Where the symbols take the states:
from | γ π
nl | rr bf
dp | lp hz
gb | cm hz
rr | tr tm
hq | bl fm
jl | rc hq
cz | hc lp
tg | fc dp
fb | lt nb
cm | jb tg
fq | nl ct
nb | ld hl
qs | zt hz
hz | hc dc
dj | lt pq
bl | tm zh
tp | qs jb
mp | jl fc
hl | zf zj
lt | ct dc
pp | pp hc
sq | hq sj
rm | nf dj
tr | zf rc
qr | zj nl
zf | dj ls
tm | mp zb
gd | nb tr
bf | fc mc
ls | td tr
nf | rj lt
mq | zb cz
zb | sq fc
rj | gb sr
fm | zh qm
rc | ct bl
hs | gb dj
zh | rr bf
sj | fm sm
lp | jb cm
jb | cf nf
pq | lt td
mc | mh fc
zt | mq tg
mh | cf mq
dz | fb gd
qm | bf fc
ld | hs zf
hc | qs tp
zj | zh rr
sm | qm pp
sr | dc hs
tl | bl pp
dc | rm gd
cf | tg rj
td | qr fq
fc | sj mh
ct | gd qr

The rows follow the links: the fewer symbols apart two states are, the more alike their rows tend to be.

Named rows; a name shown again gets a slightly different row:
ct: [9,-5,14,-31,-1,41,8,-10,15,-6,30,22,14,-7,11,-32,-31,-3,-34,12,-35,38,-11,1,-21,9,-9,-1,-46,-11,0,-7,-12,-36,0,-12,-3,3,-41,-38,-2]
ld: [15,-13,20,-2,-5,32,30,-23,28,-9,22,5,16,-19,-5,-10,-21,-31,-33,-3,2,34,-39,30,-5,24,-1,-37,-39,-31,19,-2,-29,-12,7,-11,23,-8,-15,-14,-4]
zh: [-4,11,-13,-33,8,11,-32,23,-17,9,11,24,-16,11,13,-23,-5,33,-1,29,-47,10,31,-28,-17,-31,0,35,-12,26,-10,-10,14,-17,-11,9,-28,17,-30,-20,-8]
dj: [8,-15,20,6,-9,31,34,-29,36,-6,14,-2,17,-22,-11,-10,-13,-30,-22,-9,13,29,-34,27,0,29,-3,-36,-35,-37,17,-1,-30,-5,12,-10,26,-18,-1,-8,2]
qm: [-11,14,-14,-20,9,-11,-35,28,-25,8,-2,15,-16,21,14,-8,4,35,15,21,-34,-10,39,-33,-6,-31,-1,44,11,38,-18,-4,26,-7,-14,10,-32,20,-14,-10,-6]
hl: [10,-9,13,-26,-6,37,8,-5,16,-3,32,19,10,-13,7,-27,-32,-12,-35,13,-31,40,-19,11,-16,9,-7,-13,-49,-15,9,-9,-20,-26,4,-6,0,4,-41,-30,-6]
jb: [-8,-7,2,34,-9,-13,15,-23,14,2,-28,-25,6,-4,-18,24,27,-19,26,-27,53,-20,-11,18,22,23,-1,-20,23,-18,7,11,-3,26,14,0,28,-25,46,33,8]
nf: [-2,-9,9,27,-11,11,30,-33,33,-2,-12,-16,12,-15,-14,7,10,-26,9,-28,46,1,-25,20,17,34,-1,-30,-4,-33,14,9,-15,12,13,-6,35,-31,33,13,8]
tr: [9,-7,13,-33,-1,37,3,-2,7,-3,32,22,11,-3,15,-27,-29,-3,-36,18,-41,35,-9,3,-22,0,-12,0,-44,-3,-3,-11,-10,-32,0,-5,-8,13,-46,-34,-6]
zf: [12,-12,17,-17,-5,38,23,-16,23,-7,26,13,16,-16,2,-23,-31,-18,-39,5,-17,36,-28,15,-15,18,-6,-21,-46,-23,10,-7,-23,-24,1,-11,11,-1,-31,-31,-3]
zt: [-9,0,-6,31,-4,-30,5,-10,-2,4,-32,-21,-4,-1,-17,28,30,-8,33,-21,46,-30,5,7,22,6,6,-7,41,-5,3,13,5,30,7,4,13,-17,50,37,9]
cf: [-15,1,-6,24,-9,2,6,-29,19,10,-33,-14,0,-4,-22,1,34,-4,43,-25,46,-15,10,-1,25,15,-3,-5,15,-10,3,11,6,21,10,1,25,-33,57,26,9]
nl: [-5,12,-3,-35,1,39,-20,2,8,12,14,30,-5,7,12,-39,-15,27,-3,22,-46,26,28,-24,-14,-15,-5,29,-37,13,-11,-8,9,-28,-6,3,-16,5,-24,-33,-7]
td: [6,-2,9,-27,0,47,2,-13,25,-1,25,26,3,-11,0,-39,-27,-2,-27,19,-33,44,-4,0,-14,6,-1,-5,-49,-16,7,-12,-12,-26,2,-9,2,-4,-30,-37,-6]
dz: [16,-16,21,-3,-2,21,29,-14,20,-12,28,5,16,-21,-3,-9,-36,-25,-44,5,-7,32,-39,23,-8,21,8,-29,-34,-25,13,-5,-26,-14,3,-18,12,0,-28,-27,-2]

Each walk starts at a row. The symbols on each line, taken left to right, move it on to the next state.
Answer with the state's row; about right is enough.
---
[6,6,-3,-25,11,-13,-27,38,-33,-1,18,15,-12,15,21,-3,-18,22,-18,29,-42,-1,16,-15,-16,-36,3,21,3,34,-10,-8,12,-9,-12,8,-35,35,-43,-13,-12]
π π π γ: [-24,17,-17,6,-5,12,-17,-13,10,21,-36,5,-12,13,-12,-11,37,30,54,-12,17,-13,42,-25,22,-6,-6,30,10,15,-11,7,25,11,4,11,1,-21,43,12,-1]
γ π: [-7,-5,4,28,-9,8,26,-33,30,2,-21,-18,10,-10,-18,7,21,-18,20,-29,49,-6,-15,18,23,29,-2,-24,4,-26,10,8,-10,17,14,-4,33,-33,44,21,7]
---
[5,-14,14,19,-8,16,34,-33,32,-8,-3,-11,17,-16,-13,5,0,-34,-6,-24,33,13,-33,29,9,35,-2,-36,-14,-39,14,4,-22,3,12,-14,33,-24,17,2,4]
γ γ γ π: [6,-11,2,38,0,-36,21,-7,-2,-10,-13,-32,6,-8,-15,37,11,-31,5,-20,48,-23,-25,24,12,21,8,-33,33,-18,12,8,-12,28,6,-2,19,-11,28,34,6]
π γ γ γ γ: [-2,-6,4,33,-7,-10,28,-29,19,-6,-21,-21,6,-12,-19,18,9,-23,18,-29,48,-9,-19,18,19,32,5,-26,14,-28,14,12,-10,23,10,-8,28,-29,43,19,11]
---
[3,4,0,-34,7,15,-20,24,-14,6,30,21,-3,7,20,-21,-18,15,-27,30,-49,18,13,-13,-23,-23,-2,15,-26,18,-9,-12,0,-23,-8,4,-27,26,-47,-26,-11]
π γ γ π γ: [-8,16,-17,-22,7,-11,-35,33,-30,9,0,12,-20,17,15,-2,5,35,11,20,-33,-13,36,-26,-8,-36,3,35,15,41,-14,-6,24,-4,-18,12,-32,23,-15,-2,-9]
γ γ γ π π: [-15,22,-21,-16,4,-1,-37,12,-16,17,-15,15,-21,15,3,-16,20,39,37,14,-22,-9,51,-33,1,-30,1,41,9,29,-15,-2,27,0,-4,11,-22,5,11,-1,-4]
---
[-5,13,-14,-25,8,-6,-35,28,-27,6,8,18,-13,20,17,-12,-1,33,5,21,-39,-7,37,-30,-16,-30,-3,39,5,33,-20,-4,20,-15,-13,11,-31,22,-25,-13,-2]
γ π π: [-25,21,-19,-13,-4,21,-30,1,5,24,-24,15,-14,18,-1,-23,27,40,46,2,-5,-5,50,-37,10,-17,-4,42,0,24,-15,-1,26,-1,-5,13,-9,-8,23,0,-6]
γ π: [-16,11,-18,19,-1,-18,-11,-7,-5,12,-34,-10,-14,9,-16,6,39,13,53,-17,29,-30,30,-14,19,0,-1,16,31,7,-8,7,21,23,5,11,6,-17,52,27,7]
---
[-20,20,-18,-16,0,7,-31,7,-6,19,-20,15,-15,21,5,-17,23,41,41,5,-14,-10,50,-39,8,-19,-8,44,5,29,-20,2,31,-3,-6,10,-16,-4,16,-4,-1]
π γ π π: [1,-10,11,27,-13,13,34,-34,36,-5,-12,-15,15,-17,-19,8,5,-29,3,-27,42,6,-30,26,19,35,1,-33,-7,-32,17,8,-19,12,13,-11,34,-29,30,11,8]
π γ γ π: [-13,4,-8,29,-6,-9,5,-19,9,6,-37,-17,-1,3,-18,10,34,1,44,-26,43,-25,12,0,24,14,0,1,23,-7,-3,12,9,22,10,6,20,-29,57,28,8]
---
[-14,21,-16,-27,4,16,-34,10,-6,18,-5,24,-14,16,6,-30,12,39,25,19,-28,1,46,-38,-5,-24,-6,43,-7,25,-18,-3,24,-11,-6,13,-21,5,-3,-13,-6]
γ γ γ γ γ: [-1,10,-7,-37,5,26,-23,12,-3,6,19,30,-8,8,14,-32,-15,28,-8,24,-47,19,25,-27,-18,-17,-5,32,-25,17,-10,-6,11,-25,-10,2,-20,12,-32,-32,-9]
γ γ γ γ: [12,-15,20,6,-7,30,36,-26,33,-10,12,0,21,-17,-6,-11,-19,-33,-23,-11,14,28,-36,24,-1,31,-2,-32,-31,-36,15,-1,-25,-10,11,-14,26,-17,-4,-14,4]
---
[-9,13,-13,-27,9,6,-34,23,-20,10,5,23,-14,14,15,-21,2,35,8,24,-41,2,37,-31,-13,-29,-5,39,-6,29,-17,-4,20,-16,-8,10,-27,21,-20,-15,-8]
π π γ π: [7,4,-6,-8,10,-41,-24,42,-45,-6,13,-3,-13,17,22,23,-5,12,-18,16,-23,-22,8,-9,-13,-33,4,15,27,35,-11,-4,9,3,-16,8,-32,38,-34,8,-4]
π γ γ π: [9,-13,5,31,4,-54,9,12,-25,-14,-3,-31,6,4,4,49,6,-27,-9,-17,32,-34,-26,25,5,3,6,-25,44,-3,4,9,-8,22,0,2,2,13,5,34,6]
---
[16,-7,0,-3,11,-48,-13,43,-45,-17,22,-7,-6,8,20,32,-22,-3,-32,17,-20,-20,-11,4,-20,-22,9,0,25,21,-6,-6,-1,4,-13,2,-27,40,-42,3,-2]
γ γ π γ γ: [-5,11,-11,-26,8,-4,-31,32,-28,8,10,15,-10,20,21,-9,-1,35,-1,21,-39,-5,31,-27,-12,-32,-6,35,2,37,-19,-6,17,-13,-14,11,-31,27,-30,-11,-4]
γ γ π γ: [-9,16,-17,-25,8,-4,-38,29,-23,9,-2,15,-19,17,10,-12,4,35,16,22,-34,-7,38,-32,-8,-34,1,38,9,35,-13,-3,24,-5,-12,16,-29,19,-14,-6,-6]
---
[-6,-3,-1,31,-4,-11,17,-23,14,3,-30,-23,2,-5,-21,18,24,-12,32,-26,49,-17,-6,14,23,20,5,-20,22,-15,8,12,0,25,9,1,24,-26,52,29,8]
γ π γ π γ: [9,-14,15,28,-7,5,38,-29,27,-16,0,-15,15,-22,-13,9,-12,-35,-14,-19,33,11,-43,31,8,34,9,-39,-9,-36,20,4,-24,9,10,-14,31,-21,14,1,5]
π γ: [14,-15,20,-10,-8,32,25,-14,25,-9,24,8,17,-19,5,-12,-33,-22,-42,7,-10,34,-38,23,-9,16,-1,-28,-38,-26,15,-7,-28,-18,4,-14,12,-1,-29,-22,-4]
